Here is a tiny trained network, its code and every weight. The questions are about switching its units off for an input and a class, where a switched-off unit gives its printed mean instead of its output.

import numpy as np


def w(rows, s, z=0):
    codes = np.array(rows[::2]) - 128.0
    scale = np.full(codes.shape[1], s)
    scale[-1] = z or s
    return codes * scale


def f(y):
    return np.maximum(y, 0)


def log_softmax(a):
    a = a - a.max(-1, keepdims=True)
    return a - np.log(np.exp(a).sum(-1, keepdims=True))


def net(x, mask):
    res = np.array(x, float).reshape(1, 7) / 4 @ E
    y = f(res @ A[0][:, :-1].T + A[0][:, -1])
    res = res + np.where(mask, y, B[0][:, -1]) @ B[0][:, :-1]
    return log_softmax(res[-1] @ U[:, :-1].T + U[:, -1])


A, B = {}, {}
E = w([
[62,52,69,60,72],'x0',
[130,126,153,206,54],'x1',
[69,162,68,71,140],'x2',
[48,83,158,122,239],'x3',
[148,227,82,182,110],'x4',
[12,165,118,188,179],'x5',
[255,95,44,172,203],'x6',
],0.0086)
A[0] = w([
[110,237,102,139,73,202],'N0',
[129,78,150,57,154,112],'N1',
[167,79,1,192,112,208],'N2',
[154,189,107,122,59,2],'N3',
[75,146,126,99,18,153],'N4',
[117,156,231,246,143,159],'N5',
[186,169,36,69,212,67],'N6',
],0.0087,0.0052)
B[0] = w([
[95,133,134,251,62,232],'N0',
[126,116,151,2,96,187],'N1',
[155,52,34,133,112,255],'N2',
[122,118,221,121,100,166],'N3',
[22,115,168,115,73,227],'N4',
[133,101,161,171,192,246],'N5',
[200,178,77,134,149,222],'N6',
],0.0084,0.0086)
U = w([
[184,143,74,11,178,39],'0',
[82,141,175,134,12,2],'1',
[57,142,160,111,131,64],'2',
[168,154,200,181,230,125],'3',
[2,119,31,141,146,171],'4',
[147,82,80,130,79,221],'5',
[39,44,198,9,178,222],'6',
[143,252,78,120,130,150],'7',
],0.0097,0.0057)

Each question gives the input, the list of numbers given to net, and the class t.
The units are the neurons (one row each of A and B). Each row of codes is followed by its name. A weight is (code - 128) times the scale printed after its matrix; where a second scale follows, it is the last column's (A, B and U).
mask holds one flag per neuron, in row order. A switched-off neuron (its flag False) gives its mean, the last column of its row in B, instead of its output. The means were averaged over made-up inputs and are rounded, as every weight is.
A unit's drop is (log p(t) with every unit on - log p(t) with that unit switched off) / (log p(t) with every unit on - log p(t) with every unit switched off).
The circuit of an input: a set's keep is (log p(t) with only the set's units on - log p(t) with every unit switched off) / (log p(t) with every unit on - log p(t) with every unit switched off). Starting from all 7 units, units are removed one at a time, each time the one whose removal leaves the highest keep (on an exact tie, the one counted first), for as long as the keep stays at least 0.8.
units of the circuit, in order: the units of the circuit, biggest drop first
unit that matters most: the unit with the biggest drop
k most important neurons: the k neurons with the biggest drops, biggest first
drop of u: that unit's drop, to one decimal
input [-3,-2,3,3,4,-6,7], class 0: units of the circuit, in order : [N0 N6]
input [4,-2,6,-4,-1,4,-7], class 1: 3 most important neurons : [N0 N4 N2]
input [-7,8,-1,-2,7,-2,1], class 3: 2 most important neurons : [N5 N4]
input [-4,6,2,1,2,4,1], class 3: unit that matters most : N5
input [5,-8,3,0,-2,-4,1], class 0: 2 most important neurons : [N6 N4]
input [-2,-2,-8,-4,8,-1,-1], class 3: 4 most important neurons : [N5 N4 N1 N3]
input [1,-2,0,-5,7,-4,0], class 1: units of the circuit, in order : [N3 N0]
input [4,-6,8,4,4,-1,2], class 0: units of the circuit, in order : [N6 N0]
input [4,2,2,1,0,4,-8], class 1: 4 most important neurons : [N0 N4 N2 N5]
input [6,-6,-8,8,2,3,6], class 0: drop of N6 : 0.2
input [-7,-6,-5,3,-7,-7,8], class 0: drop of N2 : 0.0
input [-4,-8,-5,-7,2,-3,-4], class 1: drop of N6 : 0.2
